Each row is followed by its class.
 -3  26 -36  16 -11 -49  12 -23 -40  25 -12   6   2 -15   8 -72  41  10 -15  35 -57 -43  41  14  37  10   3  -7 -22 -60  -5 -20  -7  -3  25  -2  -8 -12  18 -> reke
 12 -13   7 -16  16 -17  12 -23  18 -25  -8   1   8   1  13 -28   0 -33  10 -35  11   8   9 -15  -8 -23 -26   6  -1  25  45  -1  -2  18 -16 -24  22   6  -4 -> tov
-18 -11   0  -5  14 -18   9 -19  10 -15  -7   8  -8  -7  25  -8 -14 -19  -4   6   0  -1   8  15   4 -12  -5  17  -6   6  37  -4   0  10  -7 -14   1  -8 -16 -> tov
-13  20 -17  13   8  12  -6  -5  -5  -8  -7  -5 -13 -17 -12 -14  33  37  -6  -4 -19 -35 -21   5   5  -3 -13 -15   5 -24   9  10 -22 -10  -2  10  -8 -21 -10 -> muz
-23 -40 -29   3  28  26  49 -14   6   0  -9  12 -65   6 -36 -14 -12   7 -48  15 -18 -14 -15  29   3 -19 -12   3 -22 -15   7 -22  -7 -47 -25  -5   9 -20 -17 -> muz
  0  -8   2   5  15  40   8   7  18  -2   7   0  18  -9 -32 -23  39  24 -15 -18 -31 -28 -37  -7 -11   3   1  -8 -14  -7   9  29   6 -18  33   7 -15  12   1 -> zum
-16  -3  -4  24  32  -6  14  -1 -19  20   4  -7  41  -9 -41  -8  12 -39 -25  25 -12   4  51  -7  11 -17   7   7   7 -33 -12 -25 -33 -44   3  11   8 -18  16 -> muz
 36  10  -9  -6   0 -26   5   7  -4  14  16   4   5 -11 -46 -14  -3 -33 -23  26 -17  11  23 -10  14  11   3 -12  -3 -12  -1 -28  19   2 -19  12  26  12  35 -> zesop
 41 -34  26 -61 -20  -4 -28  35  16 -41  -9 -24 -51  36 -45  -5 -28  22  16 -53  46  -2  14  -9 -23   5 -88  10  -5  15  53  17 -28  -8  54 -31  17 -26  -9 -> pekat
 22  -4  30  24   9  33 -21  -5  -8  33   0 -28   4  10  -7 -11 -27 -30 -13  29  10 -12  33 -30  17  -8   8  24  23 -14  52 -29 -17  -6  -9  29 -51 -15  39 -> tov
-15 -16 -20 -25  12 -36   0   6  -1  -2 -18  13   8   3   1   8  -7 -29  -6  15   0  -1  23  13  -5 -17   2  16  10  -6  -8  -7  19  10 -19  20  -1   9   4 -> zum
 -8  22  17   6  10  20 -30   1 -21  42  -8 -13  24  29  -6   9   5  12  17   2  10  26 -21 -23   4  17   1   5  34 -23  -9  -3 -45 -19  12   6 -27 -20  26 -> Ponas
 36  25 -16 -12   6 -33 -58  16   6  -8 -37 -38 -32  30 -68 -63   6   1  -4  16 -33  18  48 -14   0  19 -21  20  42   8  26 -39   3  23  36  -6  23   4  45 -> pekat
-19 -11  -7  -7   0 -17  22  -4  -9 -11   0  18  12  23  11 -17  11  15   0 -20 -21 -12  28  24  14 -22 -14  18  -2   1  14   1  -9 -13  15   3  -7  -6 -14 -> Ponas
-13  -8 -12 -12  14 -43  11 -29  -9 -22 -12   4   6 -17  43 -29   8 -19   7 -19  19 -22  12   3   2 -15 -15  13 -39   6   5   5  22  12  -5 -15  25  -1   3 -> kuva
  2   6  15  31  -3  25  -3  -3   1  25   5 -15  -7 -16  11 -26  20  22   6 -27   3 -16 -42 -27  -1  -5  -2 -22 -23 -18 -17  10 -15 -17  13   1  -8  -3  12 -> reke
-14   0   5 -20  30 -13 -23 -11  53 -50 -43   6   0  -7  15  -7  -9  23 -21 -19  18 -48 -16 -11  -4  -8  14  19 -44  25  11  77  12 -27  12  -4 -32  -6 -27 -> Rez
 15  -9  -2  -1   1  -1   1 -18   5   6   5  -2  24  -4 -50 -19   4 -17 -30  17 -13 -12  31 -13  13   2   0  -4 -10  -8  26 -23 -10 -12  18   1  -4 -10  18 -> tov
-26  24  44 -39 -37 -13  29 -13  28 -51  65  44  39 -34  42  29 -26 -23  20  -8  22  23  12  20  27  16  51 -10  15  78   2  -6 114  42 110   9  11  16   9 -> reke
 18 -14 -18  14  19 -13  18  15  -4   4   2  -5  40   1 -37 -12  12 -15 -12 -13 -48 -16  58  -4 -13   9 -18   5   2 -22  15 -15  -3 -25  15  25   6  -2   5 -> Rez
  9  21  36  28  25 -19  60 -34 -48 -63  14  -2  17 -35  81 -73  45 -52  46 -23  -1  -1  15 -34  -3 -35   5 -13  37 -11   2  22 -16 -37 -15   5  21  12  16 -> muz
  8  10   1  30  20 -12 -15  -9   1   2  -7  -5   8 -19 -16 -22  -5 -35  -7  15 -14 -33  19 -22   0 -23  13 -17  -8  16 -21  10   9 -16   9  31   5  17  28 -> pekat
 20   2 -14  15  -2  11  -2 -18   6 -13 -21  -3  26  -6   3 -26  23 -26   1 -20 -10 -29  28 -14 -23 -15   7  -2 -22 -21   1  13 -13  -3 -17 -12 -14   4   7 -> pekat
 19  20  -6  20 -16  20  -6  -5 -13 -17  14 -11 -14 -10 -22  -8  23  13  -7  27 -19   1 -16   5   7  24  -1 -34   4 -27  -7  -1 -28  -8  21 -12   7  -6  17 -> pekat
  8  -4 -19  11 -15  32 -57   7  34  18  -5  -3  64   6 -34  52  31  23   6 -34 -20  19   3 -12 -31  15 -30   6 -21 -28   1   7  -6  22  47   6  -1 -14 -12 -> zum
 -6 -19  -7  -5  10  23  15  -9   0  -3  21  -4   1  -3 -14 -17  10  37  -7 -27 -40 -22   2  -1 -13 -22  23   3  -1  -4  -8   8  14 -34  20  -8 -29  12 -12 -> reke
-31 -26 -13  -3  15 -33  26 -18  -3  -6   2  17  20  18  27  12  22  -9  11  -4   4  -9  23   9  -5   4 -33   4   4  -3  14   0 -17   9  -3 -34  12  -2 -18 -> kuva
 18  -3  28 -20  40  -8  11  -1   4 -36   9 -12  18   8  -8 -12  -1 -18 -16 -36 -23   2   5 -14   5   7  -4  14   5  19  38   4  38  17  35  44  -6   9  20 -> Vubo
-15 -13 -23 -20  19 -32  -7  -7  -9  -7 -18   5  12  11 -15 -21   9  11  -3  -6 -21 -16  12  15  -6 -25  -4  15  -5 -12   7   5 -22  -4   2   1   7  -4  -1 -> Vubo
  2   1  -2  -4   6 -19  12 -39   4 -33 -13   6  -7   7  42 -28 -12  -9   1 -26  -1   2   4   5  11 -28 -11  27 -13  13  44  -4  -1  34  -4 -10   7  -2  -5 -> tov
 -2   4  -9  11  11 -32  -1  14  12  26  10   9  54 -14 -42 -28  -3 -32 -24   0 -26  19  54  -5   9 -18  14  27   8  23  19 -47  34  36  10  51  15  26  41 -> kud
 17 -30 -32  55  18   2  21 -82  14 -32 -26 -12  41 -11  57 -43   9   0 -31 -12  -2  17  73 -43 -10 -45  27  44 -35   3  49 -12  -7 -46 -48 -19 -28  12 -15 -> Rez
  9  27   8   3 -16 -24  10 -26   7 -14 -10   9   5 -20  35 -25  11  -5  -5 -14  13  -4   2 -14   5  10   9  10 -20 -17   5  -2  10  25  -8  14   6  -9   6 -> muz
-12  -4  14  14  38  -9  13   8  -8  -6  18 -12  12  -1  24  15 -14   6   6  -2 -13  -9  15 -12  -6  -9   8   8  16 -17  16   4 -11 -33  15  12 -40   6   2 -> reke
 -8  15  -4  -7  20  27  -7  42  39 -34  -4 -11   4  -2 -52  -2  15  25 -11 -30 -19 -48  16  29 -34 -20   0  24   5  32  44   4  28  17  24  11   3  11   7 -> kud
 -6 -24 -11  -3  22 -29  14  -8   0  29 -10   7  20  12 -19 -40   8 -14 -14 -11 -23 -25  25   8   2 -26  -5  13 -36  -3   7   9 -10  -6  -1 -10  18   7  -8 -> Vubo
  1  -5  -7  16  -5  22  -2 -16  12   5  -8  -1  -7  -6  -4 -25  28  20  -5 -17 -12 -13 -35   7  -5   1  -1 -15 -37  -8   6  11   0   3   8  -7  10  -6  -6 -> Vubo
 19 -15  -7  -9  -9  13   5  -5   4  -7  14  11   4 -17  28  -2 -19 -13   0 -10   4   0  39  25 -30 -19  -1  30 -42   6  22  11  24  15 -15 -23  20  11  -6 -> kud
 -8  16 -43 -18  -4 -25  15 -12  -5 -15  -5  17  15  13  -8  20  22  24   2  -6 -40   6   1  29  14   9 -11 -13  16 -31  -1   5 -16   9  -1 -15   6 -19 -31 -> Rez
  2  -9   0 -16  -2 -57  30   0  -9 -13 -21  10  12   1  30 -16 -27 -33  -4 -14  44  -8  37  -3 -16 -18   1  40 -22  -4  30 -11  -6   2 -38  -9   3   4   7 -> zesop
-11 -19  13  -9   7  -5   0  22  46 -48  -8  18  24   3 -10   3   6  26  -2 -62  25 -44 -17  -8 -11 -32 -33  10 -39  31  38  59 -21  -4  20  -8  -8   2 -27 -> zesop
 -7   8 -47  17  -6   6  39 -56 -49  -4   2  35 -74  -8  75 -17 -10  49 -19  42  -2 -48 -43  56  23  16 -37 -28 -41  12  42  35  -2  28 -16 -43   4  -2 -33 -> kud
 35  12  -9   6  22 -22  -9 -38   4 -37 -26  -2  20  19   9 -28  28 -24   7 -32  -1 -40  17 -38 -14  -2 -21 -12 -27  17 -18  29  20  22   3 -15  28  18  25 -> kuva
  0  16 -24   1  35 -18  11  -3  -2  17  -8   4   1   6 -15   7  46  11   2  12 -48 -43 -14   1  -7   3 -42 -24   1 -42  21  24 -24 -13   1   1   4  -3 -11 -> zum
-12  -5  -7 -10  -6 -12  -5  19  16  -6  -2   2 -31   9 -31  29   1  20  -9  -1 -12 -48  16  20 -26 -19  -7  13   5  11  -2   8  11 -10  -4   5  18  -1 -15 -> zesop
 21  -7  20  15   2 -23  91 -16 -15 -40  43  24  62 -24 -45 -76  52 -49 -39  10 -68 -70  78  -2  22  27  33 -35 -14  15  18  13  48 -26  65   3 -11  33  -5 -> tov
 19  22  10  10 -15 -16  30 -37  15 -39  -9   7 -19  14  70 -46  36  23  19 -49 -19 -45  25   1 -11 -24 -10  14 -18  28  28  23  31  16  -6  -5  18  17 -17 -> Ponas
-13  -6   4  12  35  13  28  -6  10 -11  10  -4  -2 -18 -25 -10   1  -4 -23 -17  -7 -29 -37  12  11 -15 -13 -21 -34  16  24  17  -7 -15  13 -10  13  -5 -18 -> tov
-36 -30 -16 -22   1 -42   4  21  -7 -10  22  32  20   2  30  41 -29  18   4  14 -13  14   9  44   1 -16 -19  34   4 -20  10   2 -20  16  19  27   1   3 -15 -> zum
-23 -10  50  -4 -58 -10  27  31  23 -18  23  32 -10 -25  49 -85  32  43  24  18  42  -5 -30  -2 -12  31  16  11  40  39  51  18 -21  29   5 -20 -11  41  15 -> kud
 -4 -24 -11  -3  10 -14  21  13 -22   9  24  12  47 -10 -43   8 -12 -31 -32  30 -12 -11  63  14   9  -7   4  17 -14 -17  16 -18  -9 -36  13   2  -3  -5  12 -> zesop
-32   6   7  12  23 -40  88 -21 -35  -9   8  28 -26  -4  41 -28 -23 -59  14  51   8 -59  29  35  32 -48   1  -8   9  -5  52 -14 -20 -38  -7 -11   3 -13   1 -> tov
  1   0  10  22  56  -1  20   7  -9 -24 -12 -17  10  15  59  -5 -19 -20  12 -35  24 -16   3  -3  -2 -29 -34  11 -23  -9  30  25 -40  -5  -8 -24  -9  -1   5 -> reke
-10   5 -17  21  19 -33  11 -21  -8 -42 -10   1  42 -14  28   2  -9   1 -21  -5  29  -6  46  -2  -1   0  -6  16 -18  12  34  -4 -17   6   0  -6  -4  -2 -13 -> muz
-14  17  20  39  22  28  19   4 -36  10  21 -14  23   6   7  22 -24 -34  16  51 -12 -10  30  20  -5  -7  44  15  24 -39  14  -9 -36 -47  22 -18 -29 -16   8 -> tov
  4  -2  -2  24  11  23  27 -22  -8 -19   1  -3  32   3 -13 -45  41   3  -5 -28 -39 -42  17   8   0  -3 -17  -2 -30 -12  39  27 -26 -16  51 -45  -3 -12 -26 -> tov
-21 -15 -20   1  -3 -24  11  -1 -24  10  -8   8 -29  11 -12 -14 -10   1  -3  36  -2 -11  -3  27   4   4 -14  -9  18 -10   5 -15 -43  -1 -11 -26  11  -8 -10 -> tov
-61 -23  12   0  24 -58   9  12  -5  40 -20   6   2  26  50  18 -28 -15  26   8  70  24  -5 -10  -3 -26 -14  12  33   6 -13   3 -74  -9 -36 -39  -2   2 -13 -> reke
-10   9 -17 -19   6 -24  16  -8 -15  10  -1  -2 -28   7 -18 -15  13  21  -8  26 -28  -2 -12  29  11   7   9  -4  -1 -34  16 -13  -9 -10   1 -14   7 -14  -7 -> Vubo
  3 -11 -14 -27  14 -95   6  20 -45  29  23   9  10   9 -25 -33  -2 -13  -2  39 -18  23  28  -3  30  27 -56 -25  70   7  18 -29 -57  39 -13   6  33  28  26 -> pekat
-17   9  18  10  41  -5  16   0 -19   1   5   1  27 -15  20  16 -15 -25   1   5  21  -3 -19 -17   0  -1   3   8  -1  -9  28  19 -18 -31   1   7 -22  -7  11 -> zesop
 -2  49  24  34  89  10 -13 -43 -59  60  16 -33  90  -4  10  -7  34 -62 -15  11   1  37 -35 -42  88  17 -32 -43  21  -4  28  42 -66  28   8 -37 -13 -16   7 -> tov
-13   8  16  11  29   2  14   7 -12 -15  23 -19  13 -14  24   9 -10   9   2  -9  -2  11  -7  -7   3  -3  32  -1  13 -10   2   2   9 -23  10   4 -39   8  -2 -> reke
-13  11  -3  20  11  17  12   4  -7 -21   4   0  -1 -13  -4   2  15  20  -6  -4  -5 -25 -14  12   8  -2  -8 -14  -7 -26   7  17 -26 -20   9   3 -13 -21 -18 -> muz
 23 -17 -26  -1 -36 -15  -1 -64  13 -52 -42   3  28   2  36 -61  43  32   7 -30  21 -57  65 -35 -38 -30  17  15 -24  11  60  12  -1 -12 -25 -33 -42  10 -18 -> Vubo
-10   9 -14  -1  20  12   8  -1   8 -14  -8  -2  -1  -7 -26  -7  21   3 -18  -9 -25 -38 -16  17   5 -11 -18  -9 -16 -18  17  11 -24  -4  14   1  -1 -13   3 -> pekat
  4  -7   3  11  13  15  13  -8  20 -17 -25   7  10  24  10  13  -7 -23 -14 -10  12 -35   9  -5 -11 -21  10   9  -7   1 -22  28 -18 -12 -27   6  -3  -2   7 -> Rez
-12  10   0   6  26  31 -11  -1   6   6   9 -17  11 -41 -36  -2  18   6 -23  17   9  -6 -20   0  -7  12  16 -17 -22 -10 -13  18 -13 -42   0 -29  11 -14  -6 -> muz
-21  -6   1   8  27  25   7   1  -7   2  10 -11  -5  -8  -4  -4  -3  18 -15 -18  -8   1 -38   8  13 -13   5  -6 -22 -12 -19  12  -8 -25  26  -6 -11  -9  -1 -> reke
 12   5 -21   5  39 -19 -12  15  13  38   1   2  17 -17 -37  -3  39  -5 -33  57 -75 -67  62   9 -20 -10   5  14 -27 -81   3  30 -38 -34 -54   9 -18   6   6 -> kud
 22  -5   7  -9 -17 -10  -1   6  -2  23  15   8  25  27 -29 -13   1  -5   4   6 -21   4  65  -3   0   8 -13  16   7  -9  12 -29  -4 -19  33   8   9  -4  26 -> Ponas
-18 -23  -4  -8   9 -19   6  -1  -1 -41  -1   3  24  -4  11 -20   5  17   2 -37  19 -16 -14  -7  -5 -12  -8  15  -7   8  10  -2  -5  10   6  14 -12   6  15 -> kuva
 10   4 -12  -6  45  12  16   3   0  -5   2   0  16   3 -42 -36  20   1 -13 -12 -48 -13   5  10  19 -13   1 -14 -43 -25   2  32   2 -64  17 -20 -16  -6 -16 -> Ponas
-12 -20  -6  22  16  -9  25 -18 -20  16   5  -3  39 -24 -39 -47   4 -31 -32  10 -11  -5  23 -10  22 -15  16  -1 -15  -3  15 -30 -11 -30  13  11  -7  -2  13 -> tov
  1  13 -15   9   6 -26  27  -1 -12  -8   1  12  -1   2  -1 -12   8   7  -1  -2 -20 -22  17  10   1  -2 -17  -4   1 -26  10  -6 -24   2  -4   6  13  -7  -7 -> muz
-26 -21  -3   4   0 -10  21 -16 -25 -14 -19  -1 -15  11  58 -13 -22 -24  -2 -15  34  12  17  17   1 -20  13  20 -11   7 -29  -4  10   3  -5 -27  -2  -3  -7 -> reke
